Rows, each with roughly how far along a hidden order it lies (0 to 30)
[ 3.42  1.25  0.46 -0.43 -0.49 -4.42  2.25 -4.74 -6.99 -0.72 -0.66 -0.15
 -0.34  0.37  0.91  1.01  1.78 -1.85 -2.24  0.63 -0.66 -0.92  1.14  2.90
 -0.71 -0.73  1.20 -0.23  2.87 -0.21 -0.64  4.28 -0.32 -0.46 -2.74  0.66
 -3.73 -2.04 -2.31  1.66  1.11 -2.55 -0.18  0.92  2.75 -0.14 -1.10 -0.67
 -1.68  0.30 -1.67  0.81 -6.03  2.26  0.83  2.30  2.22 -2.30]
12
[-0.39  2.02  1.05  1.68 -0.18  1.39 -1.63  3.07  1.00 -0.10  1.16  0.55
 -0.35 -1.54  2.27 -1.08  0.09  2.67  1.34 -0.30  0.47 -5.99 -0.42  0.18
  2.42 -0.26  1.12  1.23 -2.86 -0.02  2.08  0.17 -1.12  0.34  3.26  1.86
 -0.11  1.98 -3.71  0.51 -2.80 -1.39  3.04  0.65 -0.93 -0.88 -0.91 -3.28
  1.21  1.35  4.20  1.84  3.41 -0.07 -0.08 -0.28 -3.43  0.40]
7
[-0.18  2.36  0.07 -0.67 -0.98 -1.50  1.42 -2.29 -2.28  1.27  0.03 -0.43
  0.62  0.81 -1.60  0.42  0.49 -0.32 -0.10  0.79  0.30  0.89 -0.13  2.10
 -3.26 -1.70  0.39  0.07  0.82  0.12 -0.20  1.33  0.34 -0.08 -0.05  1.44
 -1.62 -0.55  1.15  1.16  1.38 -0.63 -0.68 -0.82  1.56 -1.00  1.19  0.15
 -1.35  0.66 -2.90 -1.39 -3.42  1.00  2.05  1.07  1.50  0.01]
21
[-1.77  4.04  1.26  0.27 -0.53  1.19 -1.31  4.41  0.27  1.29  1.72 -0.19
 -0.12 -0.49  0.48 -0.85  0.85  1.63  3.15  0.15  0.46 -4.96  0.00  0.13
 -1.50 -0.63  1.35  0.93 -0.67 -0.25  2.00  0.90 -0.08  0.22  2.52  3.24
 -0.42  1.20 -0.84  0.77 -1.35  0.16  1.50 -0.51  1.01 -0.88  0.06 -1.32
  0.80  1.18  1.66  0.24  1.04 -0.40  0.27 -0.43 -1.58  0.75]
15
[ 2.87 -0.38 -1.61  1.10 -0.81 -2.50  3.11 -9.97 -3.63 -2.02 -1.85 -0.43
  0.89  1.41 -3.70  1.12 -1.74 -0.08 -6.34  0.50  0.64  8.13 -1.68  3.57
  1.11 -1.55 -1.38 -0.22 -0.58  0.11  0.02  0.89 -0.20 -0.11 -1.66 -3.47
 -1.95 -1.81  2.79  0.55  2.57 -2.60 -2.83  1.88  0.28 -1.14  0.22 -0.20
 -3.43  0.18 -1.94 -1.38 -1.18  1.56  2.68  1.67  3.64  0.21]
23
[-1.50  4.49  0.79 -1.87 -0.95 -0.77  0.49  0.22 -1.43  1.66  0.67 -0.89
  0.53  0.98 -2.11  0.25  1.16 -0.45  3.02  0.91  0.32 -2.28  0.66  0.67
 -5.41 -1.48  1.03  0.06  2.34  0.04 -0.36  1.82  1.08 -0.14  0.04  3.99
 -0.83 -0.83  1.74  1.36  1.20  1.35 -0.95 -1.94  2.13 -0.75  1.74  1.21
 -0.29  0.63 -3.85 -1.90 -4.16  0.25  1.52 -0.03  1.80  0.24]
24
[ 1.68  2.95  1.79 -1.65 -1.21 -4.48  1.18 -0.85 -5.84  0.92 -0.25 -0.35
 -0.10  0.65  0.26  1.23  2.12 -1.63  0.88  0.65 -0.35 -1.40  2.08  2.74
 -2.99 -1.11  1.79 -0.64  4.31  0.18 -1.61  3.82 -0.02 -0.75 -2.14  2.71
 -4.19 -1.83 -2.37  1.62  0.64 -1.28  0.01 -1.07  3.34 -0.46 -0.27  0.23
 -1.10  0.42 -4.08 -0.32 -8.32  2.53  1.12  1.98  0.84 -1.64]
13
[ 1.56  1.26  0.74 -0.71 -0.64 -3.77  1.53 -1.72 -5.41 -0.01 -0.07 -0.36
 -0.31  0.18  1.44  0.50  1.91 -1.85  0.26  0.72 -0.75 -1.82  1.45  1.94
 -1.47 -0.90  1.73 -0.46  3.05  0.01 -0.52  3.43 -0.82 -0.42 -2.01  1.31
 -2.99 -1.04 -2.41  1.73  1.21 -1.43  0.18 -0.29  2.85  0.48  0.33  0.00
 -0.83  0.70 -2.33  0.48 -6.58  1.65  0.44  1.80  1.74 -2.05]
12
[-0.69  2.54 -1.23 -0.62 -0.78  0.65  1.41 -4.39 -0.49 -0.03 -0.51 -1.11
  1.27  2.07 -3.05  0.48 -1.57 -0.10 -0.81  0.98  1.09  5.35 -1.84  1.85
 -4.08 -2.13 -1.65 -0.30 -1.10  0.24  1.25  0.38  0.70  0.10 -0.08 -2.39
  0.41 -0.39  3.88 -0.15  2.66  1.31 -2.26  0.31 -0.70 -0.57  2.25  0.49
 -1.91  0.69 -2.31 -3.33  0.37  0.26  1.88  0.08  2.73  1.49]
30
[ 3.81 -6.10 -0.26  3.36 -0.03 -3.24  1.64 -8.08 -1.75 -3.39 -2.70  1.11
  0.13 -1.24  3.18  0.66 -1.48  1.54 -5.64 -0.72  0.27  0.29 -1.15  2.93
  6.27 -0.53 -0.66  0.06 -2.70  0.70 -1.82 -0.33 -2.52 -0.02 -0.96 -4.78
 -1.85 -0.30 -4.54  0.23 -0.55 -5.67  0.97  1.50 -0.67  0.23 -2.26 -2.79
 -1.83  0.09  2.54  2.79  2.47  2.42  1.35  1.85 -1.17 -2.12]
0
[-3.24  5.98  0.94 -1.65 -0.45  2.81 -1.36  6.71  2.08  2.95  2.46 -0.94
  0.02  0.47 -1.57 -0.80  1.06  0.16  4.48  0.54  0.47 -2.17  0.34 -1.86
 -5.55 -0.04  0.60  0.27  1.26 -0.35  2.48  0.09  1.42  0.15  2.23  3.98
  1.45  0.59  1.12  0.76 -0.12  3.88 -0.37 -1.56  0.87 -0.75  2.66  1.08
  1.29  0.55 -1.46 -2.34 -1.67 -1.51 -0.17 -1.22  0.33  2.04]
26
[ 3.19 -5.47  0.45  3.18 -0.06 -2.81  1.27 -7.03 -3.29 -3.06 -1.90  0.82
 -0.02 -1.56  4.43  0.42 -0.65  1.27 -4.96 -0.58  0.05 -2.61 -0.37  2.98
  5.36 -0.70 -0.13  0.06 -1.34  0.67 -0.83  0.79 -2.56  0.04 -1.14 -3.71
 -1.89  0.40 -6.26  0.58 -0.81 -5.38  1.36  1.72 -0.10  0.71 -1.96 -3.00
 -1.54  0.56  2.45  3.21  1.92  2.32  1.02  1.92 -0.96 -2.27]
0
[ 2.16 -0.24  1.27  1.72 -0.76 -4.34  0.68 -1.69 -4.03 -0.67 -0.49  0.75
 -0.65 -1.12  3.62  0.12  1.11 -0.91 -0.90  0.26 -0.63 -3.96  1.23  3.16
  2.79 -0.46  1.97 -0.06  1.47  0.02 -1.12  1.65 -1.27 -0.33 -0.25  0.27
 -3.89 -0.30 -5.18  1.66 -0.55 -4.03  2.09  0.03  2.13 -0.90 -1.41 -1.44
  0.00  0.66  0.83  2.50 -3.83  2.24  0.56  1.96 -2.04 -2.11]
1

New part:
[ 0.86  3.06 -0.70 -1.63 -2.22  1.01  1.76 -0.40 -0.93 -0.27 -0.04 -3.54
 -1.98 -0.77  1.10 -0.94  1.02  0.15 -1.03  0.66  1.59  1.86]
24
[ 0.77  1.17 -1.21 -1.65  1.63 -0.64 -1.07  2.72  0.45  2.40  0.52 -0.17
  1.49  2.53  0.57 -0.71  0.29  1.98  1.31 -1.15  0.68  0.41]
20
[-0.08 -0.93 -0.70  1.68  1.57  0.19 -1.28  1.45 -0.82  2.16 -0.09 -0.71
 -2.88  0.89 -0.56 -1.31 -1.86  1.72  1.57 -0.77  0.17  0.00]
18
[-0.58  0.37  0.05  0.07 -0.27  0.65 -0.65  1.24  0.76  1.02  0.43 -1.89
  1.34  1.52 -0.90 -2.06 -1.50  1.26  0.76 -0.70  0.53 -0.09]
15
[-0.74  0.34  0.38  0.63  0.13 -0.09 -0.73 -0.60 -0.66  0.02  0.60 -1.52
  0.11 -0.02 -0.11 -1.42 -2.76  0.04  0.41 -0.84  0.36  0.13]
12
[ 0.81  1.30 -1.09  0.32  0.78 -0.22  1.58 -0.89 -3.42  0.19 -0.52 -1.96
 -6.04 -1.76  1.12  0.20 -0.08 -0.17 -0.23  0.19  0.55  1.14]
24
[-0.50  0.78  0.66  0.20  0.82 -0.70 -0.68 -0.77 -1.77 -0.53 -0.24 -0.71
 -1.98 -2.62  1.97  1.37 -0.21 -2.28 -0.96 -0.35 -0.15 -1.01]
7
[ 0.32  0.97 -1.21 -0.18  2.96 -0.60  0.01  1.84 -3.35  1.70 -0.26 -2.79
 -6.47  0.76  1.61  0.24 -0.29  1.16  1.49 -0.47  0.75 -0.19]
28
[-0.43  0.88  0.34  0.25  1.14 -1.11  0.36 -1.51 -2.62 -0.78  0.11 -1.24
 -2.75 -2.80  1.57  0.85 -1.38 -2.06 -0.61 -0.41  0.19 -0.06]
10
[-1.12 -3.01  1.28  2.43  0.02 -0.01 -0.76  0.44  2.44  0.36  0.27  2.77
  4.07 -0.11 -1.84 -1.18 -1.39 -0.14 -0.11  0.00 -0.93 -1.37]
0
[ 0.53  1.04 -0.78 -0.20  0.99 -0.90  2.13 -1.19 -3.35 -0.11 -0.25 -1.55
 -5.86 -3.14  1.20  1.03 -0.02 -1.22 -0.67  0.53  0.90  0.96]
17
[ 0.04  0.69 -0.47  1.13 -1.14  1.51 -0.47  1.25 -0.21  1.08 -0.02 -3.17
 -1.65  1.27 -0.12 -2.53 -0.60  2.07  0.70 -0.09  1.15  0.66]
23
[ 0.54  0.60 -1.17 -0.35  2.79 -0.82 -1.27  2.53 -1.35  2.74  0.00 -0.96
 -3.09  1.12  0.96  0.05  0.06  1.24  1.49 -0.95  0.84 -0.16]
22
[ 0.17  0.14 -0.94 -0.04  3.66 -1.21 -1.02  1.95 -2.72  2.40 -0.18 -0.88
 -5.26 -0.07  1.44  0.71 -0.26  0.41  1.13 -0.88  0.61 -0.85]
19
[ 0.62  2.50 -0.40 -1.42  0.82 -0.81  0.44  0.28 -2.18  0.32 -0.22 -1.71
 -3.46 -2.00  2.67  1.53  1.67 -1.67 -0.96 -0.05  1.03 -0.03]
16
[ 0.08  0.45 -0.48  0.20  1.50 -0.69 -0.35  0.48 -2.29  1.27  0.14 -1.44
 -3.60 -0.75  0.79 -0.42 -1.35  0.27  0.70 -0.72  0.79  0.05]
17
[-0.69 -0.29  0.68 -0.14  1.07 -0.49 -1.14  1.30  1.47  0.41  0.55  0.68
  4.01  2.26 -0.23 -0.49 -1.17  0.20  0.77 -0.93 -0.59 -0.85]
8
[-1.48 -3.66  1.11  5.58 -1.62  1.23 -0.99 -3.90 -0.79 -1.39 -0.03  1.57
  0.08 -1.88 -2.77 -3.33 -6.01  0.37  0.04 -0.63 -1.58  0.36]
3
[-0.89 -2.60 -0.12  5.02 -1.48  1.77 -0.38 -1.61 -1.25  0.20 -0.07 -1.34
 -2.90 -0.19 -2.68 -4.45 -5.16  2.46  1.23 -0.39 -0.33  1.42]
16
[-1.13 -1.40  0.37  1.79  0.19  0.38 -0.96 -0.13  0.41  0.33  0.55 -0.31
  1.38  1.35 -1.87 -2.51 -3.66  1.42  1.24 -0.86 -0.55  0.20]
11
[ 0.46  0.57 -1.33  0.45  3.37 -0.63 -0.74  1.56 -4.18  1.60 -0.79 -2.38
 -8.03  0.23  1.95  0.68 -0.01  0.70  1.34 -0.34  0.14 -0.41]
30
[-0.53  0.56  0.41  0.93  0.03 -0.19 -0.69 -1.17 -1.35 -0.30  0.22 -1.19
 -0.61 -1.33  0.62 -0.74 -2.12 -0.85 -0.12 -0.83  0.17  0.12]
11
[-0.79 -1.44  1.10  1.42  0.15  0.06 -1.04  1.18  2.32  0.11  0.39  1.42
  4.83  1.85 -0.98 -1.12 -1.04  0.38  0.34 -0.51 -0.96 -1.01]
1
[-0.45 -1.35 -0.51  2.43  0.74  0.61 -0.53  0.60 -1.30  1.53  0.03 -1.13
 -2.68  0.77 -1.13 -2.25 -2.91  1.96  1.47 -0.65  0.14  0.36]
18
[ 0.41  1.13 -1.33 -1.34  0.88 -0.27  1.17 -0.73 -2.50  0.73 -0.91 -1.16
 -7.64 -3.59  0.68  1.39  1.42 -1.04 -0.87  0.82  0.77  0.47]
20
[-0.31  0.65  0.26  1.25 -0.42  0.38 -0.80 -0.48 -1.05  0.16  0.08 -1.62
 -1.30 -0.79  0.45 -1.26 -1.76 -0.06 -0.03 -0.64  0.37  0.31]
14
[-0.68  0.01  0.59  1.73 -0.42  0.01 -0.18 -2.14 -1.71 -0.94  0.15 -1.22
 -1.32 -1.99  0.19 -1.01 -2.68 -1.01 -0.33 -0.54 -0.02  0.35]
10
[-1.06 -0.54  1.12  2.95 -2.54  1.61 -0.60 -1.83 -0.25 -1.29 -0.56 -1.68
 -0.63 -1.97 -0.18 -1.46 -1.57 -0.71 -0.79  0.21 -0.70 -0.08]
8
[-0.70 -0.29  0.50  2.32  0.87 -0.37 -0.78 -1.37 -2.48 -0.27 -0.46 -0.64
 -3.80 -2.52  1.09  0.29 -1.84 -1.38 -0.11 -0.62 -0.64 -0.53]
10
[-0.72 -1.51  0.11  1.53  3.25 -0.92 -2.22  1.67 -0.84  1.68 -0.32  1.13
 -1.16  1.01  0.34  0.59 -1.45  0.10  1.52 -1.21 -1.28 -1.77]
11
[ 0.39  0.88 -1.23  0.03  3.00 -0.60 -1.32  2.73 -2.29  2.51 -0.40 -2.20
 -5.42  1.22  1.66  0.40  0.68  1.25  1.60 -0.80  0.65 -0.57]
27
[ 0.72  0.80 -1.02  0.32  0.38  0.21  1.34 -0.65 -2.85  0.25 -0.78 -1.74
 -6.18 -1.96  1.03  0.36  0.30 -0.22 -0.48  0.46  0.40  0.99]
23
[ 0.40  2.16 -0.31 -1.20  1.43 -0.58 -1.26  1.91 -1.19  1.60 -0.18 -1.70
 -2.37 -0.37  2.67  1.11  1.73 -0.72 -0.21 -0.66  1.07 -0.92]
16
[ 0.71  2.77 -1.67 -2.91  0.60  0.16  0.77 -0.30 -2.34  0.59 -0.76 -2.42
 -6.34 -1.87  1.40  1.19  1.71 -0.44 -0.69  0.41  0.93  1.14]
30
[-0.98 -0.46  0.94  1.57 -1.16  0.32 -0.54 -2.51 -0.92 -1.17  0.27 -0.42
  0.33 -2.21 -0.20 -1.32 -2.95 -0.88 -0.70 -0.52 -0.16  0.14]
6
[-1.26 -2.19  1.04  2.90 -1.09  1.48 -1.95  0.74  2.75  0.22 -0.01  1.08
  4.12  2.29 -1.97 -2.59 -2.20  1.33  0.74 -0.54 -1.51 -0.83]
6
[ 0.35  0.32 -1.29  0.68  1.60 -0.24 -0.47  1.47 -1.32  2.05  0.23 -1.89
 -2.98  1.56 -0.28 -1.50 -1.62  2.17  1.90 -0.85  0.85  0.98]
25
[ 0.31 -3.19 -0.45  2.88  9.03 -3.04 -4.21  3.73 -3.85  3.19 -1.72  5.23
 -5.58  1.74  3.39  5.07  0.65 -1.00  2.47 -2.06 -3.58 -4.51]
15
[ 0.59  1.35 -0.92 -0.67  0.51  0.00  0.75 -0.13 -2.31  0.60 -1.10 -1.30
 -6.51 -3.02  1.58  2.11  2.14 -1.18 -0.94  0.83  0.51  0.00]
18
[-0.81  0.79  0.53  0.46 -1.12 -0.24  2.19 -2.77 -1.57 -1.99  0.37 -2.60
 -2.17 -3.20 -0.26 -0.34 -1.78 -1.71 -0.94  0.57  0.58  1.08]
8
[-0.63 -0.18  0.40  2.33 -1.49  0.74  0.57 -2.38 -1.66 -1.24 -0.16 -2.00
 -2.43 -2.27 -0.37 -1.52 -2.61 -0.42 -0.53  0.11 -0.13  0.91]
12
[-0.13  1.06 -0.13 -0.52  1.10 -0.29 -1.12  1.36 -0.96  1.11  0.03 -1.64
 -1.78  0.02  1.36 -0.19 -0.17 -0.06  0.32 -0.69  0.73 -0.51]
15
[ 0.61  0.62 -0.54  1.14  1.55 -0.43 -0.51  0.34 -3.01  1.01 -1.00 -0.77
 -6.01 -2.19  2.35  1.39  0.92 -1.04 -0.22 -0.19  0.01 -0.51]
17
[-0.03 -0.58 -0.64  1.03  1.47 -0.02 -1.10  1.46 -0.54  2.02  0.10 -0.63
 -1.47  1.23 -0.47 -1.62 -1.76  1.72  1.54 -0.82  0.33  0.19]
18
